Here is a tiny trained network, its code and every weight. The questions are about switching its units off for an input and a target symbol, where a switched-off unit gives its printed mean instead of its output.

import numpy as np


def w(rows, s, z=0):
    codes = np.array(rows[::2]) - 128.0
    scale = np.full(codes.shape[1], s)
    scale[-1] = z or s
    return codes * scale


def f(y):
    return np.maximum(y, 0)


def softmax(a):
    e = np.exp(a - a.max(-1, keepdims=True))
    return e / e.sum(-1, keepdims=True)


def log_softmax(a):
    a = a - a.max(-1, keepdims=True)
    return a - np.log(np.exp(a).sum(-1, keepdims=True))


def net(x, mask):
    ids = ['ΘΩαγδεζηλστ'.index(c) for c in x.split()]
    T = len(ids)
    res = E[ids] + P[:T]
    r = res
    for j in range(2):
        rows = slice(2 * j, 2 * j + 2)
        q, k, v = (r @ M[0][rows].T for M in (Q, K, V))
        z = softmax(np.where(np.tri(T) > 0, q @ k.T / 2**0.5, -1e9)) @ v
        o = O[0][rows]
        res = res + np.where(mask[j], z, o[:, -1]) @ o[:, :-1]
    y = f(res @ A[0][:, :-1].T + A[0][:, -1])
    res = res + np.where(mask[2:18], y, B[0][:, -1]) @ B[0][:, :-1]
    return log_softmax(res[-1] @ U[:, :-1].T + U[:, -1])


Q, K, V, O, A, B = {}, {}, {}, {}, {}, {}
E = w([
[83,21,122,77],'Θ',
[148,88,189,1],'Ω',
[9,94,115,75],'α',
[43,151,125,40],'γ',
[159,168,232,48],'δ',
[86,166,137,115],'ε',
[217,118,217,86],'ζ',
[178,199,218,124],'η',
[116,188,150,29],'λ',
[91,120,141,12],'σ',
[108,76,210,198],'τ',
],0.014)
P = w([
[144,180,14,182],'0',
[121,19,144,2],'1',
[96,16,146,14],'2',
[105,79,176,36],'3',
[72,66,164,46],'4',
[64,68,157,44],'5',
[44,90,156,56],'6',
],0.0082)
Q[0] = w([
[189,82,66,203],'h0',
[104,120,162,127],'h0',
[122,89,94,98],'h1',
[176,166,65,248],'h1',
],0.011)
K[0] = w([
[96,61,214,64],'h0',
[81,153,100,228],'h0',
[193,95,214,100],'h1',
[89,109,247,54],'h1',
],0.011)
V[0] = w([
[174,20,140,77],'h0',
[163,127,171,80],'h0',
[255,169,125,136],'h1',
[91,186,77,52],'h1',
],0.016)
O[0] = w([
[124,245,161,27,90],'h0',
[28,126,56,90,118],'h0',
[8,157,190,179,108],'h1',
[73,21,192,47,255],'h1',
],0.014,0.0056)
A[0] = w([
[56,147,194,129,230],'n0',
[71,243,87,167,157],'n1',
[118,114,44,108,65],'n2',
[83,34,138,98,155],'n3',
[24,83,67,123,54],'n4',
[88,111,134,94,64],'n5',
[105,133,149,185,152],'n6',
[138,100,180,196,12],'n7',
[109,159,155,104,131],'n8',
[188,172,119,94,3],'n9',
[174,97,129,140,143],'n10',
[161,82,128,162,159],'n11',
[227,154,220,217,110],'n12',
[178,140,64,94,110],'n13',
[209,40,124,162,71],'n14',
[54,140,137,181,192],'n15',
],0.011,0.0026)
B[0] = w([
[170,114,109,135,198],'n0',
[114,99,207,133,165],'n1',
[149,114,129,43,134],'n2',
[100,172,96,140,252],'n3',
[187,141,170,150,194],'n4',
[163,160,87,184,184],'n5',
[129,136,95,22,147],'n6',
[217,202,135,178,147],'n7',
[79,226,147,169,155],'n8',
[80,88,155,254,151],'n9',
[88,235,101,97,160],'n10',
[80,140,71,183,161],'n11',
[101,110,147,79,168],'n12',
[224,117,87,209,153],'n13',
[51,148,52,169,196],'n14',
[247,108,152,97,167],'n15',
],0.0057,0.032)
U = w([
[247,171,100,50,150],'Θ',
[106,242,81,68,12],'Ω',
[154,163,63,109,119],'α',
[50,112,114,122,111],'γ',
[113,114,146,130,226],'δ',
[45,148,131,212,3],'ε',
[81,180,182,155,176],'ζ',
[186,49,180,179,147],'η',
[73,2,206,163,78],'λ',
[137,59,155,25,216],'σ',
[160,224,83,175,86],'τ',
],0.0058,0.0034)

Each question gives the input, a string of symbols that net reads in full, and the target symbol t.
The units are the heads (2 rows each of Q, K, V and O) and the neurons (one row each of A and B). Each row of codes is followed by its name. A weight is (code - 128) times the scale printed after its matrix; where a second scale follows, it is the last column's (O, A, B and U).
mask holds one flag per unit, heads first, then neurons. A switched-off unit (its flag False) gives its mean, the last column of its rows in O or B, instead of its output. The means were averaged over made-up inputs and are rounded, as every weight is.
A unit's drop is (log p(t) with every unit on - log p(t) with that unit switched off) / (log p(t) with every unit on - log p(t) with every unit switched off).
The circuit of an input: a set's keep is (log p(t) with only the set's units on - log p(t) with every unit switched off) / (log p(t) with every unit on - log p(t) with every unit switched off). Starting from the 12 units with the biggest drops (on a tie, the unit counted first), units are removed one at a time, each time the one whose removal leaves the highest keep (on an exact tie, the one counted first), for as long as the keep stays at least 0.8.
units of the circuit, in order: the units of the circuit, biggest drop first
k most important neurons: the k neurons with the biggest drops, biggest first
heads that matter: for each layer, one digit per head in row order, 1 if its drop is at least 0.15 and else 0, layers parted by /
input Θ τ η σ, target Θ: units of the circuit, in order : [h1]
input τ α τ ζ σ γ, target τ: heads that matter : 01
input ζ τ σ Θ τ, target ζ: units of the circuit, in order : [h0, h1, n1]
input ε η α, target ε: units of the circuit, in order : [h0, n14, n3, n11]
input Ω ζ λ ζ ζ ζ Ω, target Ω: heads that matter : 10
input η σ σ τ, target η: heads that matter : 11
input α Ω ζ α σ η, target α: 2 most important neurons : [n14, n10]
input σ σ γ σ, target σ: heads that matter : 01
input Ω τ Ω γ, target Ω: heads that matter : 10
input ε τ γ, target ε: heads that matter : 10
input σ σ σ λ ζ ζ, target σ: heads that matter : 11
input η τ ζ ε η ζ σ, target η: 2 most important neurons : [n15, n4]
input Θ τ ζ, target Θ: 2 most important neurons : [n13, n14]
input ζ η ζ Θ ζ, target ζ: 2 most important neurons : [n1, n8]
input σ Ω λ, target σ: heads that matter : 01
input ε γ η ζ, target ε: 2 most important neurons : [n14, n11]
input γ ζ τ, target γ: heads that matter : 01
input ζ Θ Θ, target ζ: units of the circuit, in order : [h1, h0, n1]
input ζ σ ε ζ λ, target ζ: heads that matter : 11
input σ ζ α ζ η ζ ε, target σ: units of the circuit, in order : [h1]
input Ω σ σ λ, target Ω: heads that matter : 10
input τ η ζ η ε ζ, target τ: units of the circuit, in order : [h1]
input Ω τ σ, target Ω: heads that matter : 10
input Θ σ α, target Θ: heads that matter : 11
input Ω γ ζ, target Ω: heads that matter : 10
input γ Θ τ σ Ω σ, target γ: 2 most important neurons : [n14, n3]
input Θ ζ ζ ε Θ τ ε, target Θ: units of the circuit, in order : [h1]
